Here is a tiny trained network, its code and every weight. The questions are about switching its units off for an input and a target symbol, where a switched-off unit gives its printed mean instead of its output.

import numpy as np


def w(rows, s, z=0):
    codes = np.array(rows[::2]) - 128.0
    scale = np.full(codes.shape[1], s)
    scale[-1] = z or s
    return codes * scale


def norm(h):
    return h / np.sqrt((h * h).mean(-1, keepdims=True) + 1e-5)


def f(y):
    return y / 2 * (1 + np.tanh(0.7978845608 * (y + 0.044715 * y**3)))


def softmax(a):
    e = np.exp(a - a.max(-1, keepdims=True))
    return e / e.sum(-1, keepdims=True)


def log_softmax(a):
    a = a - a.max(-1, keepdims=True)
    return a - np.log(np.exp(a).sum(-1, keepdims=True))


def net(x, mask):
    ids = ['βηπτψω'.index(c) for c in x.split()]
    T = len(ids)
    res = E[ids] + P[:T]
    u = 0
    for l in range(2):
        q, k, v = (norm(res) @ M[l].T for M in (Q, K, V))
        z = softmax(np.where(np.tri(T) > 0, q @ k.T / 3**0.5, -1e9)) @ v
        res = res + np.where(mask[u], z, O[l][:, -1]) @ O[l][:, :-1]
        u += 1
        y = f(norm(res) @ A[l][:, :-1].T + A[l][:, -1])
        res = res + np.where(mask[u : u + 4], y, B[l][:, -1]) @ B[l][:, :-1]
        u += 4
    return log_softmax(norm(res)[-1] @ U[:, :-1].T + U[:, -1])


Q, K, V, O, A, B = {}, {}, {}, {}, {}, {}
E = w([
[48,157,158,3,84,121,85,104,168],'β',
[106,165,144,156,228,188,107,89,138],'η',
[145,57,55,24,138,148,175,139,70],'π',
[193,129,178,127,86,141,99,157,121],'τ',
[84,159,37,149,105,105,79,219,125],'ψ',
[148,26,152,148,156,111,194,140,234],'ω',
],0.0045)
P = w([
[143,156,140,133,119,141,171,136,70],'0',
[108,52,135,128,135,170,87,161,93],'1',
[110,58,172,114,187,78,73,179,83],'2',
[175,115,73,92,113,142,71,65,190],'3',
[135,188,140,68,147,157,192,156,183],'4',
[178,133,103,78,175,1,95,101,139],'5',
[81,65,149,131,107,245,104,166,146],'6',
[124,188,160,63,182,64,186,185,145],'7',
[142,48,66,134,81,176,37,70,183],'8',
[62,128,182,93,121,216,183,224,159],'9',
[203,127,70,85,153,52,102,79,162],'10',
[112,70,104,123,83,221,73,123,172],'11',
],0.0031)
Q[0] = w([
[113,149,153,169,107,104,144,91,86],'0.h1',
[184,125,114,8,201,178,53,211,224],'0.h1',
[145,112,120,85,136,147,111,144,144],'0.h1',
],0.015)
K[0] = w([
[132,73,101,86,133,136,89,164,169],'0.h1',
[72,148,147,202,17,91,244,23,29],'0.h1',
[94,160,134,169,115,116,184,113,95],'0.h1',
],0.011)
V[0] = w([
[127,96,148,220,81,90,143,243,254],'0.h1',
[5,118,82,3,76,85,137,161,190],'0.h1',
[63,154,219,109,221,195,172,36,217],'0.h1',
],0.0034)
O[0] = w([
[134,117,179,158,184,117,87,157,254,95],'0.h1',
[50,137,27,127,78,88,185,155,194,2],'0.h1',
[83,57,212,101,99,93,184,19,127,98],'0.h1',
],0.0031,0.0038)
A[0] = w([
[65,145,101,170,74,93,192,73,140,76],'0.n1',
[138,106,126,242,143,105,191,89,97,97],'0.n2',
[87,158,135,254,111,81,134,151,120,4],'0.n3',
[91,111,162,147,105,114,153,70,59,120],'0.n4',
],0.0076,0.0035)
B[0] = w([
[138,210,195,160,22,137,70,130,126,171],'0.n1',
[99,101,86,137,134,73,137,162,220,62],'0.n2',
[129,128,185,58,127,170,66,142,118,24],'0.n3',
[54,253,62,209,142,151,95,157,162,254],'0.n4',
],0.0032,0.0011)
Q[1] = w([
[147,199,154,99,138,160,219,157,147],'1.h1',
[126,70,93,140,75,254,75,95,160],'1.h1',
[37,91,196,128,117,207,160,224,98],'1.h1',
],0.02)
K[1] = w([
[119,89,153,105,202,10,60,142,98],'1.h1',
[48,106,190,116,130,224,170,238,124],'1.h1',
[139,236,181,83,168,58,250,191,116],'1.h1',
],0.016)
V[1] = w([
[153,25,77,83,200,125,224,141,132],'1.h1',
[10,152,71,3,92,90,77,116,85],'1.h1',
[232,102,138,120,4,109,146,188,109],'1.h1',
],0.0054)
O[1] = w([
[181,79,84,140,95,99,212,91,61,67],'1.h1',
[168,82,131,90,252,184,70,116,110,2],'1.h1',
[93,117,204,45,67,126,143,66,121,194],'1.h1',
],0.0036,0.0029)
A[1] = w([
[98,141,125,145,74,100,122,124,75,9],'1.n1',
[1,125,35,127,156,104,186,69,141,200],'1.n2',
[121,175,97,186,78,101,208,89,96,64],'1.n3',
[110,136,174,141,117,135,157,67,111,61],'1.n4',
],0.0083,0.0014)
B[1] = w([
[139,124,71,84,163,122,124,169,212,175],'1.n1',
[29,152,37,133,127,87,213,60,158,252],'1.n2',
[142,34,228,166,253,138,64,166,200,188],'1.n3',
[109,109,153,50,230,179,61,67,155,225],'1.n4',
],0.0039,0.0014)
U = w([
[40,185,162,50,46,120,125,86,166,116],'β',
[77,163,131,194,253,184,97,49,114,88],'η',
[158,63,43,64,130,140,209,85,13,87],'π',
[235,139,206,120,101,152,57,180,98,247],'τ',
[108,193,7,202,103,95,117,210,143,101],'ψ',
[137,20,159,176,140,63,208,112,230,90],'ω',
],0.0041,0.0016)

Each question gives the input, a string of symbols that net reads in full, and the target symbol t.
The units are the heads (3 rows each of Q, K, V and O) and the neurons (one row each of A and B). Each row of codes is followed by its name. A weight is (code - 128) times the scale printed after its matrix; where a second scale follows, it is the last column's (O, A, B and U).
mask holds one flag per unit, layer by layer, with each layer's heads first. A switched-off unit (its flag False) gives its mean, the last column of its rows in O or B, instead of its output. The means were averaged over made-up inputs and are rounded, as every weight is.
A unit's drop is (log p(t) with every unit on - log p(t) with that unit switched off) / (log p(t) with every unit on - log p(t) with every unit switched off).
The circuit of an input: a set's keep is (log p(t) with only the set's units on - log p(t) with every unit switched off) / (log p(t) with every unit on - log p(t) with every unit switched off). Starting from all 10 units, units are removed one at a time, each time the one whose removal leaves the highest keep (on an exact tie, the one counted first), for as long as the keep stays at least 0.8.
units of the circuit, in order: the units of the circuit, biggest drop first
top k neurons: the k neurons with the biggest drops, biggest first
top k neurons in layer l: the k neurons of layer l with the biggest drops, biggest first
drop of u: that unit's drop, to one decimal
input π π τ ψ τ ω, target π: top neuron in layer 0 : 0.n4
input η β τ β τ, target η: top 2 neurons : 0.n4; 1.n4
input ω η π, target ω: units of the circuit, in order : 1.h1; 1.n3
input η η β, target η: units of the circuit, in order : 0.h1; 0.n4; 1.h1
input τ τ π ω τ τ τ π ω η τ β, target τ: top 2 neurons : 1.n2; 0.n4
input τ η τ π π η τ η ψ ω η, target τ: top 3 neurons : 1.n2; 0.n4; 1.n4
input η τ τ η ψ β η π τ ω η ψ, target ω: units of the circuit, in order : 1.n3; 1.h1
input η ω τ π ω, target η: units of the circuit, in order : 0.h1; 0.n4; 1.n4
input τ π π τ π η ψ τ π, target τ: units of the circuit, in order : 0.h1; 1.n2
input ω η η τ ω ω τ, target ω: units of the circuit, in order : 1.h1; 1.n3
input τ ω τ η τ β τ τ τ η ω ω, target ψ: top 2 neurons : 1.n3; 1.n4
input π ψ β τ, target π: top 2 neurons : 0.n4; 0.n1
input β τ π τ, target β: top 2 neurons : 0.n1; 1.n3
input ω π η τ π, target ω: units of the circuit, in order : 0.h1
input ω η η η η, target ω: units of the circuit, in order : 0.h1; 0.n4
input τ η τ ω τ η, target ω: top 2 neurons in layer 1 : 1.n3; 1.n1
input η π η η η β, target η: drop of 0.n4 : 0.4
input η η ψ π ω τ, target π: drop of 0.h1 : -0.2
input ψ π η η η τ ω η β, target ψ: drop of 0.n4 : -0.1
input π β η τ τ τ η η π τ β, target π: units of the circuit, in order : 1.h1
